Below is a small trained network, with its code and all its weights. Each question gives an input and a class and asks what happens when units are switched off, that is, made to give their printed mean instead of their output.

import numpy as np


def w(rows, s, z=0):
    codes = np.array(rows[::2]) - 128.0
    scale = np.full(codes.shape[1], s)
    scale[-1] = z or s
    return codes * scale


def norm(h):
    return h / np.sqrt((h * h).mean(-1, keepdims=True) + 1e-5)


def f(y):
    return np.maximum(y, 0)


def log_softmax(a):
    a = a - a.max(-1, keepdims=True)
    return a - np.log(np.exp(a).sum(-1, keepdims=True))


def net(x, mask):
    res = np.array(x, float).reshape(1, 3) / 4 @ E
    u = 0
    for l in range(2):
        y = f(norm(res) @ A[l][:, :-1].T + A[l][:, -1])
        res = res + np.where(mask[u : u + 7], y, B[l][:, -1]) @ B[l][:, :-1]
        u += 7
    return log_softmax(norm(res)[-1] @ U[:, :-1].T + U[:, -1])


A, B = {}, {}
E = w([
[210,159,144,135,135,195,96,151],'x0',
[121,128,125,122,125,134,121,123],'x1',
[107,107,175,254,133,136,111,75],'x2',
],0.0089)
A[0] = w([
[204,179,93,41,138,192,93,200,42],'L0N0',
[176,181,111,160,136,227,87,137,48],'L0N1',
[177,119,108,145,115,115,93,116,3],'L0N2',
[74,139,52,1,118,62,177,192,135],'L0N3',
[136,193,167,141,132,191,19,145,14],'L0N4',
[146,150,156,139,151,74,155,151,44],'L0N5',
[77,67,160,130,146,127,119,82,79],'L0N6',
],0.0066,0.0028)
B[0] = w([
[24,230,163,145,74,25,33,198,222],'L0N0',
[171,25,182,69,115,154,190,140,196],'L0N1',
[120,132,98,176,145,123,138,115,133],'L0N2',
[217,9,168,163,181,254,204,65,254],'L0N3',
[137,57,102,176,177,174,185,96,181],'L0N4',
[135,117,68,72,139,119,156,125,130],'L0N5',
[159,132,98,177,95,49,136,188,175],'L0N6',
],0.0056,0.0079)
A[1] = w([
[146,113,143,197,143,135,71,93,200],'L1N0',
[6,133,84,171,109,2,147,107,69],'L1N1',
[151,196,128,80,124,123,61,170,26],'L1N2',
[77,101,48,160,115,70,94,135,59],'L1N3',
[107,90,14,41,135,127,223,86,194],'L1N4',
[109,192,144,94,127,144,74,174,38],'L1N5',
[102,134,165,90,71,79,124,238,3],'L1N6',
],0.0072,0.0023)
B[1] = w([
[135,82,86,8,150,137,178,170,246],'L1N0',
[18,216,44,75,165,43,137,202,253],'L1N1',
[89,160,95,135,82,146,87,197,178],'L1N2',
[105,128,47,150,254,86,127,111,183],'L1N3',
[194,65,198,255,148,188,118,146,218],'L1N4',
[112,191,101,126,139,168,106,135,175],'L1N5',
[129,205,27,135,82,248,67,138,196],'L1N6',
],0.0062,0.0056)
U = w([
[202,18,187,161,146,179,177,118,223],'0',
[55,158,67,142,162,30,148,141,242],'1',
[156,177,177,109,76,78,122,46,7],'2',
[163,154,140,80,83,79,101,9,10],'3',
[144,167,159,117,94,102,120,73,9],'4',
[160,171,169,103,97,74,116,56,2],'5',
[132,237,99,94,69,184,51,181,195],'6',
],0.013,0.0038)

Each question gives the input, the list of numbers given to net, and the class t.
The units are the neurons (one row each of A and B). Each row of codes is followed by its name. A weight is (code - 128) times the scale printed after its matrix; where a second scale follows, it is the last column's (A, B and U).
mask holds one flag per neuron, layer by layer. A switched-off neuron (its flag False) gives its mean, the last column of its row in B, instead of its output. The means were averaged over made-up inputs and are rounded, as every weight is.
A unit's drop is (log p(t) with every unit on - log p(t) with that unit switched off) / (log p(t) with every unit on - log p(t) with every unit switched off).
k most important neurons: the k neurons with the biggest drops, biggest first
top k neurons in layer l: the k neurons of layer l with the biggest drops, biggest first
drop when u is switched off: that unit's drop, to one decimal
input [-1,-1,7], class 1: most important neuron : L0N3
input [0,-4,2], class 1: top 2 neurons in layer 0 : L0N3; L0N1
input [4,-5,0], class 6: 2 most important neurons : L0N0; L0N3
input [0,4,8], class 1: 3 most important neurons : L0N3; L0N1; L1N4
input [0,-4,1], class 1: 3 most important neurons : L0N3; L0N1; L0N0
input [3,5,0], class 6: 3 most important neurons : L0N0; L0N3; L1N6
input [-5,7,0], class 0: 2 most important neurons : L0N0; L0N3
input [-3,-2,8], class 1: drop when L0N3 is switched off : 1.0
input [-8,1,-4], class 0: drop when L0N3 is switched off : 0.1
input [4,-6,0], class 6: drop when L0N3 is switched off : 4.5
input [0,-4,6], class 1: 2 most important neurons : L0N3; L0N1
